Here is a tiny trained network, its code and every weight. The questions are about switching its units off for an input and a class, where a switched-off unit gives its printed mean instead of its output.

import numpy as np


def w(rows, s, z=0):
    codes = np.array(rows[::2]) - 128.0
    scale = np.full(codes.shape[1], s)
    scale[-1] = z or s
    return codes * scale


def f(y):
    return np.maximum(y, 0)


def log_softmax(a):
    a = a - a.max(-1, keepdims=True)
    return a - np.log(np.exp(a).sum(-1, keepdims=True))


def net(x, mask):
    res = np.array(x, float).reshape(1, 2) / 4 @ E
    y = f(res @ A[0][:, :-1].T + A[0][:, -1])
    res = res + np.where(mask, y, B[0][:, -1]) @ B[0][:, :-1]
    return log_softmax(res[-1] @ U[:, :-1].T + U[:, -1])


A, B = {}, {}
E = w([
[35,8,121,157,144,233,103],'x0',
[111,160,45,57,243,176,190],'x1',
],0.016)
A[0] = w([
[90,48,144,198,121,173,82,55],'neuron 0',
[120,111,174,167,120,133,171,254],'neuron 1',
[183,198,139,75,100,59,113,34],'neuron 2',
[58,129,52,151,200,219,107,57],'neuron 3',
[57,12,165,221,69,190,106,134],'neuron 4',
[93,126,165,192,83,159,94,106],'neuron 5',
[150,106,183,109,8,137,97,34],'neuron 6',
[165,135,203,156,118,55,83,6],'neuron 7',
[99,88,136,204,36,163,90,44],'neuron 8',
[40,56,181,208,158,188,95,67],'neuron 9',
[78,125,174,151,48,126,48,171],'neuron 10',
[87,84,167,191,77,138,27,157],'neuron 11',
[39,107,102,85,231,196,211,150],'neuron 12',
[133,100,137,149,173,177,132,34],'neuron 13',
[186,113,108,114,67,73,96,242],'neuron 14',
[152,126,218,179,65,159,60,24],'neuron 15',
[82,59,150,201,163,169,60,107],'neuron 16',
],0.013,0.012)
B[0] = w([
[185,199,167,192,148,48,196,199],'neuron 0',
[26,151,155,217,67,207,56,186],'neuron 1',
[171,189,118,191,157,99,147,197],'neuron 2',
[172,180,88,178,179,102,155,209],'neuron 3',
[145,188,109,160,91,131,111,254],'neuron 4',
[156,149,46,112,164,158,114,177],'neuron 5',
[166,174,62,85,182,125,186,177],'neuron 6',
[248,161,70,152,181,125,212,169],'neuron 7',
[172,118,14,56,189,154,187,189],'neuron 8',
[138,220,137,159,123,117,147,220],'neuron 9',
[83,105,79,80,155,186,56,207],'neuron 10',
[75,107,105,59,149,183,34,219],'neuron 11',
[77,96,54,61,130,216,73,253],'neuron 12',
[178,183,115,102,174,96,199,149],'neuron 13',
[58,149,108,153,110,184,48,204],'neuron 14',
[222,143,33,115,190,171,173,183],'neuron 15',
[136,196,160,179,122,83,148,208],'neuron 16',
],0.015,0.027)
U = w([
[159,102,75,48,198,162,172,34],'0',
[191,191,132,224,132,64,194,57],'1',
[44,114,125,160,77,195,58,245],'2',
[28,19,219,58,35,7,208,1],'3',
[24,46,234,56,41,48,62,1],'4',
[78,23,219,46,56,57,50,1],'5',
],0.018,0.012)

Each question gives the input, the list of numbers given to net, and the class t.
The units are the neurons (one row each of A and B). Each row of codes is followed by its name. A weight is (code - 128) times the scale printed after its matrix; where a second scale follows, it is the last column's (A, B and U).
mask holds one flag per neuron, in row order. A switched-off neuron (its flag False) gives its mean, the last column of its row in B, instead of its output. The means were averaged over made-up inputs and are rounded, as every weight is.
A unit's drop is (log p(t) with every unit on - log p(t) with that unit switched off) / (log p(t) with every unit on - log p(t) with every unit switched off).
unit that matters most: the unit with the biggest drop
k most important neurons: the k neurons with the biggest drops, biggest first
drop of u: that unit's drop, to one decimal
input [1,-3], class 2: unit that matters most	neuron 1
input [-4,0], class 1: 4 most important neurons	neuron 12; neuron 11; neuron 10; neuron 2
input [4,2], class 1: 2 most important neurons	neuron 3; neuron 10
input [4,-5], class 0: 4 most important neurons	neuron 11; neuron 8; neuron 10; neuron 15
input [1,3], class 2: 2 most important neurons	neuron 8; neuron 15
input [6,-4], class 1: 2 most important neurons	neuron 0; neuron 16
input [8,-6], class 1: 2 most important neurons	neuron 0; neuron 16
input [4,-6], class 0: 3 most important neurons	neuron 11; neuron 8; neuron 10
input [5,4], class 1: 3 most important neurons	neuron 3; neuron 11; neuron 10
input [-2,-4], class 0: 3 most important neurons	neuron 7; neuron 6; neuron 15
input [-1,2], class 2: drop of neuron 8	0.1
input [-1,3], class 2: drop of neuron 7	0.3
input [8,7], class 1: drop of neuron 9	0.3
input [2,2], class 2: unit that matters most	neuron 8
input [-3,-2], class 2: drop of neuron 9	0.1
